Here is a tiny trained network, its code and every weight. The questions are about switching its units off for an input and a target symbol, where a switched-off unit gives its printed mean instead of its output.

import numpy as np


def w(rows, s, z=0):
    codes = np.array(rows[::2]) - 128.0
    scale = np.full(codes.shape[1], s)
    scale[-1] = z or s
    return codes * scale


def f(y):
    return np.maximum(y, 0)


def softmax(a):
    e = np.exp(a - a.max(-1, keepdims=True))
    return e / e.sum(-1, keepdims=True)


def log_softmax(a):
    a = a - a.max(-1, keepdims=True)
    return a - np.log(np.exp(a).sum(-1, keepdims=True))


def net(x, mask):
    ids = ['βγηθλμξσφψ'.index(c) for c in x.split()]
    T = len(ids)
    res = E[ids] + P[:T]
    u = 0
    for l in range(2):
        q, k, v = (res @ M[l].T for M in (Q, K, V))
        z = softmax(np.where(np.tri(T) > 0, q @ k.T / 2**0.5, -1e9)) @ v
        res = res + np.where(mask[u], z, O[l][:, -1]) @ O[l][:, :-1]
        u += 1
        y = f(res @ A[l][:, :-1].T + A[l][:, -1])
        res = res + np.where(mask[u : u + 4], y, B[l][:, -1]) @ B[l][:, :-1]
        u += 4
    return log_softmax(res[-1] @ U[:, :-1].T + U[:, -1])


Q, K, V, O, A, B = {}, {}, {}, {}, {}, {}
E = w([
[153,87,234,161,187,95,101,205,87,243,126,117],'β',
[174,160,170,90,101,131,117,82,99,117,83,84],'γ',
[110,166,103,119,155,92,180,98,96,163,51,125],'η',
[123,163,199,108,135,186,141,120,150,103,111,182],'θ',
[120,27,70,148,89,175,106,103,127,121,118,162],'λ',
[173,161,104,148,190,98,131,112,154,122,39,176],'μ',
[123,139,144,137,133,122,5,105,166,105,94,116],'ξ',
[193,178,57,124,65,124,69,153,108,156,155,228],'σ',
[122,139,124,101,104,65,164,104,205,60,161,117],'φ',
[52,156,178,201,54,110,84,100,71,160,178,200],'ψ',
],0.018)
P = w([
[145,144,131,83,147,81,128,190,96,26,129,133],'0',
[16,128,139,104,142,145,143,169,212,164,62,107],'1',
[160,146,127,94,140,88,127,150,81,62,151,150],'2',
[42,128,136,119,119,150,138,139,204,190,69,109],'3',
[184,150,133,114,119,99,128,130,83,86,158,155],'4',
[54,127,136,132,104,153,131,116,196,217,77,115],'5',
[201,144,132,133,114,109,121,107,74,105,166,167],'6',
[70,121,132,151,102,158,127,89,185,239,83,123],'7',
[211,145,130,149,103,116,118,97,62,125,179,183],'8',
[75,128,132,162,88,171,128,68,180,250,81,132],'9',
[193,141,131,128,101,104,121,113,70,102,167,170],'10',
],0.013)
Q[0] = w([
[160,69,126,150,208,146,135,186,59,78,186,84],'0.h0',
[179,179,216,158,203,11,127,208,38,118,217,109],'0.h0',
],0.012)
K[0] = w([
[88,128,182,36,255,58,139,245,149,49,81,69],'0.h0',
[132,174,218,12,202,75,137,145,139,136,116,57],'0.h0',
],0.011)
V[0] = w([
[144,1,87,135,141,201,171,133,99,104,129,78],'0.h0',
[16,116,190,195,110,80,117,47,14,103,129,84],'0.h0',
],0.0047)
O[0] = w([
[213,166,150,175,41,60,161,143,254,186,50,129,186],'0.h0',
[102,189,73,173,82,179,157,176,104,138,162,7,255],'0.h0',
],0.0058,0.00033)
A[0] = w([
[167,152,86,170,203,68,77,145,117,86,182,165,86],'0.n0',
[134,105,67,105,84,87,155,107,151,65,199,150,110],'0.n1',
[107,151,109,124,104,55,141,101,56,88,157,127,38],'0.n2',
[254,138,84,104,130,130,60,180,76,113,105,117,5],'0.n3',
],0.0087,0.0025)
B[0] = w([
[174,135,178,170,49,218,185,140,227,119,183,108,238],'0.n0',
[130,146,139,41,186,184,51,145,102,213,120,130,217],'0.n1',
[149,132,60,175,235,33,135,117,221,146,170,144,216],'0.n2',
[2,106,162,79,62,72,192,74,112,149,151,132,254],'0.n3',
],0.0087,0.0048)
Q[1] = w([
[56,171,166,131,179,153,116,103,157,191,58,99],'1.h0',
[205,134,174,162,178,81,139,198,56,51,254,97],'1.h0',
],0.0092)
K[1] = w([
[150,111,122,171,112,121,106,123,58,247,167,155],'1.h0',
[97,196,141,68,189,101,153,125,151,61,111,80],'1.h0',
],0.013)
V[1] = w([
[170,135,144,135,169,174,121,2,140,113,88,67],'1.h0',
[106,150,56,118,90,129,109,130,139,99,131,180],'1.h0',
],0.0076)
O[1] = w([
[56,182,178,123,170,140,133,143,154,72,58,118,17],'1.h0',
[109,28,95,183,2,124,156,186,94,98,94,156,254],'1.h0',
],0.0097,0.0027)
A[1] = w([
[253,151,11,146,173,78,202,101,91,99,60,122,97],'1.n0',
[49,103,114,174,113,143,72,200,185,216,96,49,63],'1.n1',
[123,166,134,104,192,146,165,184,109,180,36,53,2],'1.n2',
[175,155,173,113,74,107,113,135,55,106,231,145,74],'1.n3',
],0.0071,0.0075)
B[1] = w([
[76,145,151,135,48,231,129,132,99,107,215,112,186],'1.n0',
[187,246,133,67,117,122,199,148,112,68,131,127,255],'1.n1',
[159,2,61,120,77,121,68,47,191,29,131,112,155],'1.n2',
[56,189,152,66,232,104,106,165,185,47,33,83,213],'1.n3',
],0.0091,0.0053)
U = w([
[111,59,128,112,105,121,74,100,74,172,135,169,193],'β',
[108,161,108,122,120,208,166,146,54,136,192,54,169],'γ',
[19,129,117,42,128,161,157,111,185,179,131,132,1],'η',
[66,88,172,165,69,180,53,78,190,69,145,25,87],'θ',
[65,113,76,222,218,87,112,120,164,138,66,145,175],'λ',
[102,123,79,87,164,39,178,39,71,89,84,102,108],'μ',
[188,136,87,83,185,181,119,68,172,176,159,111,126],'ξ',
[165,175,152,79,170,207,112,142,47,55,81,167,119],'σ',
[196,147,156,170,80,92,254,119,198,136,88,135,120],'φ',
[43,85,194,140,188,177,170,172,133,217,91,80,157],'ψ',
],0.0065,0.0077)

Each question gives the input, a string of symbols that net reads in full, and the target symbol t.
The units are the heads (2 rows each of Q, K, V and O) and the neurons (one row each of A and B). Each row of codes is followed by its name. A weight is (code - 128) times the scale printed after its matrix; where a second scale follows, it is the last column's (O, A, B and U).
mask holds one flag per unit, layer by layer, with each layer's heads first. A switched-off unit (its flag False) gives its mean, the last column of its rows in O or B, instead of its output. The means were averaged over made-up inputs and are rounded, as every weight is.
A unit's drop is (log p(t) with every unit on - log p(t) with that unit switched off) / (log p(t) with every unit on - log p(t) with every unit switched off).
The circuit of an input: a set's keep is (log p(t) with only the set's units on - log p(t) with every unit switched off) / (log p(t) with every unit on - log p(t) with every unit switched off). Starting from all 10 units, units are removed one at a time, each time the one whose removal leaves the highest keep (on an exact tie, the one counted first), for as long as the keep stays at least 0.8.
circuit, biggest first: the units of the circuit, biggest drop first
unit that matters most: the unit with the biggest drop
k most important neurons: the k neurons with the biggest drops, biggest first
top k neurons in layer l: the k neurons of layer l with the biggest drops, biggest first
drop when u is switched off: that unit's drop, to one decimal
input λ η μ μ λ μ γ θ ψ γ, target γ: circuit, biggest first => [0.h0]
input ξ λ μ, target φ: 2 most important neurons => [0.n0; 0.n3]
input η μ λ θ ψ ψ β σ, target β: circuit, biggest first => [0.h0; 1.h0]
input μ γ ξ ξ, target σ: circuit, biggest first => [1.n1; 1.h0]
input γ λ μ σ θ ξ, target β: circuit, biggest first => [0.h0; 1.h0]
input λ β σ γ, target β: 2 most important neurons => [0.n1; 0.n0]
input σ γ γ η, target β: circuit, biggest first => [1.h0; 0.h0]
input η λ γ β λ ψ μ ξ, target γ: circuit, biggest first => [0.h0; 1.n1]
input η ξ η γ, target θ: top 2 neurons in layer 0 => [0.n2; 0.n3]
input β ψ φ μ μ β φ η, target ξ: 2 most important neurons => [1.n2; 0.n3]
input λ ξ λ λ ψ μ λ φ μ θ σ, target η: 3 most important neurons => [0.n3; 1.n3; 0.n0]
input β μ ψ β β γ, target ξ: top 2 neurons in layer 1 => [1.n2; 1.n0]
input μ β λ φ λ σ σ μ ψ, target λ: 2 most important neurons => [0.n2; 1.n3]
input ψ σ η λ μ φ μ ξ, target φ: unit that matters most => 1.n1
input ψ θ ψ η σ, target η: 2 most important neurons => [0.n3; 1.n3]
input λ ψ μ μ λ η ξ η β, target ψ: circuit, biggest first => [1.n3; 1.n1; 0.n3]
input λ μ γ λ γ γ ψ β θ μ, target ξ: 2 most important neurons => [0.n2; 1.n2]
input λ η γ λ ξ γ λ σ, target β: 2 most important neurons => [1.n1; 0.n0]
input μ ξ λ, target β: drop when 0.h0 is switched off => 0.2
input μ θ ψ γ λ η φ η, target φ: drop when 0.h0 is switched off => 0.6
input λ μ λ ψ γ γ, target γ: drop when 0.h0 is switched off => 0.9
input σ η μ γ η μ φ θ β γ, target ξ: most important neuron => [0.n3]
